x =
array([[-0.13, -0.03,  0.01, -0.05, -0.09, -0.07, -0.07, -0.03],
       [ 0.15, -0.09, -0.04,  0.25,  0.26,  0.01, -0.19,  0.23],
       [ 0.05, -0.07, -0.26,  0.07,  0.06, -0.08, -0.23,  0.03],
       [ 0.10, -0.19,  0.12,  0.04,  0.05, -0.12, -0.05,  0.10],
       [-0.07, -0.01,  0.07,  0.08,  0.04,  0.00, -0.03,  0.07],
       [ 0.06, -0.10,  0.07,  0.04,  0.14, -0.06, -0.04,  0.03],
       [ 0.01, -0.11, -0.16,  0.08,  0.06, -0.07, -0.18,  0.01]])
Indices start at 1.
(1, 1) => -0.13
(1, 2) => -0.03
(1, 5) => -0.09
(6, 5) => 0.14
(6, 4) => 0.04
(5, 6) => 0.00
(4, 2) => -0.19
(2, 1) => 0.15
(7, 1) => 0.01
(1, 8) => -0.03
(3, 1) => 0.05
(3, 6) => -0.08
(1, 4) => -0.05
(1, 7) => -0.07
(4, 7) => -0.05
(1, 6) => -0.07
(7, 8) => 0.01
(5, 8) => 0.07
(7, 6) => -0.07
(6, 1) => 0.06
(6, 3) => 0.07
(2, 2) => -0.09
(4, 5) => 0.05
(6, 8) => 0.03
(2, 7) => -0.19
(3, 8) => 0.03
(3, 2) => -0.07
(2, 6) => 0.01
(6, 6) => -0.06

A =
[[ 19.767  -0.593  12.008  -7.835  -7.689  13.817  -2.911 -10.229  -4.456
   15.906  10.092]
 [  8.435 -11.375  11.172 -11.914 -21.949  10.439 -12.913  -2.566  -5.655
    7.024  -9.292]
 [ 28.320  -5.470  27.237  -5.179 -12.283  28.645  -6.118  -0.779  -5.343
   22.461 -19.750]
 [ -6.191 -16.456  -1.925 -18.337 -22.987  -5.710 -13.440 -10.888  -5.376
   -2.783   7.223]
 [ 15.656  -7.962  15.372 -10.141 -10.854  14.598  -8.762  -8.386  -7.706
   13.353   5.020]
 [-20.569   2.847 -21.573   1.887  -4.236 -22.499  -1.104  -1.730   2.023
  -19.506   6.666]]
Rows and columns are counted from 1.
(1, 1)	19.767
(6, 9)	2.023
(3, 7)	-6.118
(4, 9)	-5.376
(1, 3)	12.008
(4, 7)	-13.440
(4, 11)	7.223
(3, 4)	-5.179
(2, 8)	-2.566
(5, 2)	-7.962
(1, 9)	-4.456
(3, 6)	28.645
(1, 5)	-7.689
(6, 2)	2.847
(6, 10)	-19.506
(6, 1)	-20.569
(5, 4)	-10.141
(6, 7)	-1.104
(2, 2)	-11.375
(5, 9)	-7.706
(5, 1)	15.656
(2, 9)	-5.655
(6, 8)	-1.730
(2, 3)	11.172
(4, 4)	-18.337
(6, 4)	1.887
(1, 6)	13.817
(4, 1)	-6.191
(3, 9)	-5.343
(2, 4)	-11.914

W =
4  4  4  5  4  3  4  5  4
4  3  3  3  7  3  5  6  5
4  4  4  4  4  4  4  4  4
3  5  6  3  4  4  3  4  5
3  4  3  4  4  6  5  4  4
6  3  6  4  3  3  3  4  2
4  4  4  4  4  4  4  4  4
3  4  3  4  4  4  4  4  3
Indices start at 1.
(1, 1) -> 4
(1, 4) -> 5
(4, 3) -> 6
(3, 9) -> 4
(2, 3) -> 3
(3, 8) -> 4
(6, 7) -> 3
(8, 1) -> 3
(8, 8) -> 4
(3, 4) -> 4
(5, 9) -> 4
(7, 4) -> 4
(2, 1) -> 4
(6, 5) -> 3
(5, 5) -> 4
(1, 2) -> 4
(7, 9) -> 4
(2, 8) -> 6
(4, 2) -> 5
(2, 5) -> 7
(8, 5) -> 4
(3, 6) -> 4

M =
1.54,2.33,0.73,4.76,4.66,4.68,4.67,-1.45,1.53,1.51,4.63,3.28
3.31,3.40,2.11,2.89,2.85,2.84,2.80,-3.31,3.31,3.38,2.77,1.41
6.36,5.29,4.46,-0.35,-0.47,-0.17,-0.51,-6.53,6.22,6.77,-0.63,-1.96
4.76,-0.47,0.05,1.42,1.55,0.84,1.68,-4.72,4.93,4.33,1.69,0.18
4.28,5.55,3.87,1.84,1.70,2.10,1.61,-4.36,4.13,4.68,1.51,0.22
2.37,2.71,1.30,3.89,3.84,3.79,3.82,-2.31,2.38,2.35,3.79,2.43
1.83,1.17,0.10,4.46,4.43,4.21,4.47,-1.75,1.91,1.65,4.47,3.05
1.84,0.29,-0.49,4.46,4.43,4.12,4.52,-1.75,1.93,1.58,4.51,3.08
5.48,3.46,2.92,0.64,0.71,0.48,0.66,-5.51,5.50,5.48,0.63,-0.76
3.68,1.14,0.73,2.53,2.55,2.21,2.61,-3.64,3.75,3.49,2.59,1.16
6.96,6.42,5.42,-0.97,-1.05,-0.72,-1.15,-7.13,6.79,7.43,-1.27,-2.57
5.80,3.35,2.97,0.28,0.27,0.17,0.27,-5.89,5.78,5.89,0.21,-1.18
5.23,4.36,3.42,0.86,0.76,0.95,0.75,-5.31,5.12,5.49,0.64,-0.69
6.12,3.69,3.29,-0.05,-0.07,-0.12,-0.07,-6.20,6.06,6.25,-0.15,-1.52
Rows and columns are counted from 1.
(1, 1) -> 1.54
(1, 8) -> -1.45
(14, 8) -> -6.20
(7, 4) -> 4.46
(11, 6) -> -0.72
(9, 4) -> 0.64
(8, 1) -> 1.84
(7, 11) -> 4.47
(10, 4) -> 2.53
(4, 2) -> -0.47
(6, 5) -> 3.84
(1, 6) -> 4.68
(3, 4) -> -0.35
(2, 4) -> 2.89
(3, 2) -> 5.29
(6, 12) -> 2.43
(7, 2) -> 1.17
(8, 12) -> 3.08
(2, 7) -> 2.80
(1, 11) -> 4.63
(10, 2) -> 1.14
(7, 9) -> 1.91
(10, 5) -> 2.55
(2, 6) -> 2.84
(5, 1) -> 4.28
(11, 10) -> 7.43
(10, 8) -> -3.64
(4, 5) -> 1.55
(2, 3) -> 2.11
(11, 5) -> -1.05
(12, 5) -> 0.27
(13, 5) -> 0.76
(3, 11) -> -0.63
(4, 9) -> 4.93
(3, 5) -> -0.47

grid =
[[-0.87 -1.52 -0.39  1.98 -5.23 -3.54  2.01 -1.82  0.75 -1.36 -1.09 -0.81]
 [ 0.31  0.13  2.10  1.03 -2.29  1.92 -2.01  1.94 -3.34  0.62 -1.74 -4.67]
 [ 1.89 -4.81  3.72  0.44 -1.57  1.42  0.12  2.87 -1.17  1.21 -1.39  0.36]
 [-1.03 -0.36 -0.68  1.07 -5.85  1.94 -1.29  1.27 -3.36  0.24 -1.57
   0.79]]
Rows and columns are counted from 1.
row 1 col 1 = -0.87
row 4 col 5 = -5.85
row 4 col 11 = -1.57
row 1 col 12 = -0.81
row 3 col 6 = 1.42
row 2 col 10 = 0.62
row 1 col 6 = -3.54
row 4 col 7 = -1.29
row 2 col 3 = 2.10
row 2 col 12 = -4.67
row 2 col 4 = 1.03
row 4 col 2 = -0.36
row 2 col 7 = -2.01
row 4 col 4 = 1.07
row 3 col 1 = 1.89
row 1 col 8 = -1.82
row 2 col 11 = -1.74
row 4 col 12 = 0.79
row 3 col 5 = -1.57
row 3 col 9 = -1.17
row 1 col 11 = -1.09
row 2 col 6 = 1.92
row 3 col 7 = 0.12
row 2 col 5 = -2.29
row 1 col 5 = -5.23
row 2 col 8 = 1.94

m =
[[ 2.53  0.59  3.73 -1.54  3.42  1.45 -0.66  1.86 -4.08  1.41 -5.36]
 [ 3.54 -5.89  1.54 -1.46 -1.88  0.02  4.39 -4.11  3.62 -0.78 -2.38]
 [ 4.49 -2.35  2.91 -2.84  1.82 -0.39  0.18 -1.62  2.61  1.04 -3.43]
 [-2.05  3.53 -1.60 -0.44 -1.05  0.52  0.08 -4.39 -3.32  2.70 -2.78]
 [ 1.01 -0.86 -1.14 -2.47  1.00 -0.24 -0.03 -2.31  2.09  2.94 -1.40]]
Indices start at 1.
(1, 1)	2.53
(4, 3)	-1.60
(4, 9)	-3.32
(2, 7)	4.39
(2, 9)	3.62
(2, 10)	-0.78
(2, 5)	-1.88
(1, 3)	3.73
(5, 5)	1.00
(1, 6)	1.45
(2, 1)	3.54
(1, 11)	-5.36
(1, 7)	-0.66
(3, 3)	2.91
(2, 3)	1.54
(5, 10)	2.94
(2, 6)	0.02
(4, 8)	-4.39
(5, 2)	-0.86
(1, 9)	-4.08
(4, 11)	-2.78
(4, 10)	2.70
(2, 11)	-2.38
(3, 6)	-0.39
(5, 3)	-1.14
(4, 4)	-0.44
